[ -5.5  -2.4  -8.8  -1.5  -2.1  -9.7  -1.5   3.6 -15.9 -18.6 -11.6  -2.5
   3.1  12.2   0.9  -1.4   1.1  -6.9   2.4 -10.2 -15.8   7.9 -17.5  13.9
  15.5  14.9   0.4  -7.2  10.4  -2.4  10.6  -2.4  10.4   3.8   1.2   5.0
   1.4   0.9  -6.0   6.6  12.4   4.1  -3.3  15.8 -13.4 -13.5  19.3 -10.5
   7.9  -5.0   3.2  -1.3  -4.7  11.4]	0
[  0.5  -6.5  -3.1   5.4  -8.7   5.0  -3.4   2.6   9.3 -17.7  -6.2  -1.7
   0.6  19.4   8.0  -1.8  15.2   4.6   2.9   1.8  17.9   5.0  -7.5   0.1
  20.6 -10.8  -7.0  -6.3   4.7  -9.5  10.8  -8.5  14.0   8.5  -3.1  20.5
  -3.5  -4.5  -6.0  16.1   3.5  -4.8   1.1  -7.9  -3.1 -13.1   2.4   2.7
 -11.4  -2.0   1.6   0.1  -7.1   8.1]	2
[  0.7   2.0   0.0  -6.3  -3.2  -3.8  22.8  -0.8  11.2  38.6 -15.4  -8.0
 -11.3  -7.1   5.4   7.6 -14.4  -6.1  -0.1  38.7  -8.5  -6.1  -3.2   4.9
 -14.5 -20.3  -2.4 -10.8 -20.6  12.7   0.6 -46.5  10.3  15.3  -6.1  20.0
  -1.4  -8.8 -16.9  -1.0   9.3   7.3 -14.6 -27.2   3.9  19.5  -0.1   6.9
  -2.5   2.8  11.9  -5.5  -7.9 -26.4]	1
[-14.6   0.7   2.2  -0.5 -12.3  -0.8  -7.3  -2.8  18.6   0.8  -7.2   2.3
  -7.8  28.7   0.5  -0.8  37.1   3.3  -4.0 -16.7   2.7   1.8  -3.8   3.5
   5.9  -8.7   3.8  -2.7  -9.5  -2.5   7.0   3.2  -2.5   1.5   3.2  -2.1
  -3.5  -6.6   0.5  -1.0   9.9  -6.8  -0.5  -2.9   4.1  18.3  10.4   5.3
  -2.0   6.6 -10.8  -2.2  -3.5   5.8]	1
[  0.6   0.8  -1.3  -0.8 -17.9  -7.7   0.9  -4.3   3.5 -13.5  -5.7  -1.0
   9.9   7.7  -4.9   5.5  -1.7   4.5  -5.8  -3.6  18.3   3.5  -6.6   3.2
  16.3   8.4  -2.5  -5.7  10.2  -7.7   7.1 -15.1  10.6   4.8  -5.0  21.8
  -0.6  -0.5   1.2   3.4   6.9  -6.4  -8.3   0.8   6.0 -28.5  -5.3  -8.5
 -10.7  -6.2   2.0   1.6   4.9  12.5]	2
[ -7.4   6.2   2.2  -0.4  -6.7  -2.8  -1.0  -2.1 -13.3  -9.0 -14.2   6.1
   8.4  15.3   3.4  -9.0 -15.1   4.4  -2.1   2.6  -3.1   9.3  -5.4   4.8
  28.6   5.0  -5.6 -11.7  -2.2  -0.9   8.2  -9.0  13.9   0.6   0.7  27.6
  -3.2   2.4 -16.1  11.2   5.4   2.1  -5.9  -5.8   2.8 -19.8  10.7   7.2
 -25.5  -2.3   9.1   2.6   2.0   7.9]	2
[ -5.1  -0.3  -3.5  -6.4  -5.3   5.9  -6.6  -3.2  14.0  32.2  -6.2   9.6
  -3.8   8.3  -1.4   8.2  14.9   2.0  -0.1  -6.2  20.8   5.4   0.8  -5.1
   9.8  -1.5  -0.2 -14.0  -4.2  -2.3   7.8  -5.2   7.1  -0.8  -3.5  19.4
   0.6 -10.6  -2.3   6.8  17.8  -6.5  -3.5  -1.9  -5.6  13.6  15.5   1.9
  -0.6   4.5  10.9   1.3  -0.8   3.8]	1
[  4.2   0.6   7.1   3.1   1.4   4.6  -5.2   1.1  13.7  -1.9  -3.2   3.1
   8.1   3.0   6.7   0.9   6.4   9.8   6.7  -5.4  20.2   7.8   0.5  -3.6
  15.4  -3.1  -5.6  -2.5  14.6 -10.8   2.6  -5.7   4.3   2.1   1.2  28.2
  -3.8  -2.3   4.5   4.3  -2.4  -1.0  -3.8   0.4  -0.4 -27.2  11.6  -2.2
 -12.9  -1.2   5.5   1.1  -5.3  10.1]	2
[  1.6  -5.1  -3.0   5.1  -3.5  10.8  -2.2  -2.4   4.4 -14.8  -9.2 -16.4
  14.3  15.1   3.8  -1.8   9.1   1.1   5.6  37.9  -3.7  12.9 -10.5  -4.1
  -2.9 -11.4  -1.7  -3.0 -13.9   5.3  -0.4 -20.5   4.3   6.8  -5.0   8.9
   1.4  -2.5 -14.9   4.2   9.1   8.1  -7.7 -15.3   7.5  -0.3  -5.0   3.1
 -17.7  -5.0  -0.4   4.0  -4.3  -0.2]	0
[ -6.0   5.1   3.0 -12.5   4.0  -6.0   6.7  -4.9  11.1  49.8  -5.3  10.6
  -0.1  -9.1   6.4  -5.9 -26.0 -12.2  -1.1   5.8 -36.3  -5.5   3.9  -0.4
 -13.4 -13.4   1.5 -11.2 -18.9  -1.1  12.0   3.8 -11.3   3.9  -2.2  14.2
   5.9 -15.0 -10.4  -4.8  25.0  -2.7 -10.2  -6.5   1.3  22.6  18.3   3.9
  10.0   5.1  -0.3   0.2   2.8 -13.7]	1
[ -1.6   5.5  -6.2  -1.9  -3.3   7.0  -2.2   0.9   5.8 -11.0  -9.4   0.2
  -2.4  14.8   0.6   3.6  12.0   4.9   6.7 -14.4 -11.1  -0.1 -13.9   8.2
   6.8  -7.1  -2.5  -7.7   2.5   0.2  -0.5  -8.3   4.2   0.4   2.4   1.1
  -7.9  -3.2  -9.5  -0.9  12.2   2.4  -6.8  -7.6   5.3  -9.9   5.5   6.4
  -1.2 -11.4  -0.2   5.5  -2.8  11.6]	2
[ -3.8  -1.7  -0.4  -1.3  -5.5   3.3  -3.8  -0.7  14.1  29.5  -6.1  -0.6
   1.3  10.0   3.1   8.7   3.6  -1.5   1.0  19.0  10.5   4.0  -3.9   0.9
   9.5 -14.2  -2.9  -9.0  -3.6   0.0  -0.9 -22.4   9.4   8.9 -10.2  24.8
 -11.1 -13.0  -7.4   3.6  13.6  -1.9 -15.7 -10.4   6.9  11.4  16.6   6.4
  -6.1   5.2   2.2  30.2   2.1   5.0]	0
[-19.6   1.8  12.5  -4.1  -9.2   5.4  -3.7  -4.6   9.9  -6.4 -18.5  -1.6
  -6.0  23.5   3.4   5.6  -5.8   6.7   1.5 -25.8  12.5  -0.6  -4.7   4.7
  12.9 -19.6   2.6  -2.1   4.5  -7.0   4.4 -13.4  11.4   9.2  -2.5  31.0
   0.8 -15.0  -8.6   4.0  16.8   4.2 -10.8 -16.0  10.4  -9.4  -0.3   9.0
  -6.8  -6.8  -9.7   2.2   0.7  18.2]	2
[ -0.1   6.7   4.0  -7.0  -1.2   2.1   0.0   0.9  32.2   5.5  -3.9 -10.1
  -2.2  19.0   2.1  20.6  36.9  -6.8   5.9  11.8  14.7  -9.1  -9.0   3.8
   3.6 -24.1   5.9  -1.0 -18.9 -10.3  -3.6 -11.2  -5.4   2.7   4.6  -7.5
   4.3  -7.9 -21.0  -6.7   6.1   4.6 -10.5 -15.9   2.4 -13.0   8.1  11.7
  -4.4  -3.3   9.4   1.6   2.3 -11.6]	1
[  0.2  -3.9 -13.3  -1.2  -3.4 -15.5  26.4  -1.2  -9.5  -1.4  -4.0  -4.7
   5.1  -8.7   5.0   9.2   4.5  -4.5  -3.0  37.9 -34.3  -3.3 -21.3   0.7
   0.7  18.4   2.0  -3.3  -1.3  12.4   2.5 -32.0  11.9   8.3  -2.2 -22.3
  -8.9   0.2 -16.4  -9.8   5.0   6.1  -4.3  -8.2   0.0   4.8   9.4   8.6
   5.4   3.3  12.0 -12.6  -5.0  12.5]	0
[  1.2  -5.7   6.9  -3.5   4.7   1.9  -2.8   1.0   1.7   6.9  -3.0  -8.2
   2.6   5.7   2.1   5.0  -9.7  -0.3  -9.1  24.4  -4.2  -2.7  -3.9  -2.4
 -12.2   4.2   1.8   3.3  -5.2  10.4 -40.6 -15.6   3.4   8.4  -7.2   9.9
  -5.8  -4.5  -2.5   3.6   8.0  -0.4  -3.8  -7.6 -10.2  13.3  -4.7   1.5
  -3.6   6.6  -0.3   2.6  -2.4  -0.1]	0
[ -7.1  -9.6  -1.1   0.1 -12.3   4.8   5.7  -6.7   5.9 -17.2  -8.5  -3.3
  -1.1  34.8   4.9   1.3   0.6  -6.8   3.3  15.8   9.2   0.6   4.7   1.6
  29.5 -15.4  -7.0   2.9 -12.3  -2.5  -4.7 -24.5  12.5   7.6  -3.5   9.8
  -5.2  15.1 -10.3  -1.0   7.2   6.7 -13.2 -18.3   7.9 -29.7  13.1   6.2
 -17.8  -1.8   8.6  -0.4   4.1   3.8]	0
[ -1.9  -7.8  -3.1  12.3  -3.0  -4.2   1.7   0.3   5.1 -32.2   3.8 -12.8
   2.8  -7.1   5.4   2.7  11.0   1.0   5.2  17.7  33.6   0.0 -17.0  -1.0
  26.3   7.0  -4.4  -6.9   3.5  -3.5   0.6 -27.1  -7.8   1.1  -0.3  -1.6
  -6.6  -4.7  -7.3  -3.9  -7.0   2.5  -8.6   1.0   7.2 -46.9 -13.9  17.3
  14.1  -2.6   8.5  -6.5   3.0   1.1]	0
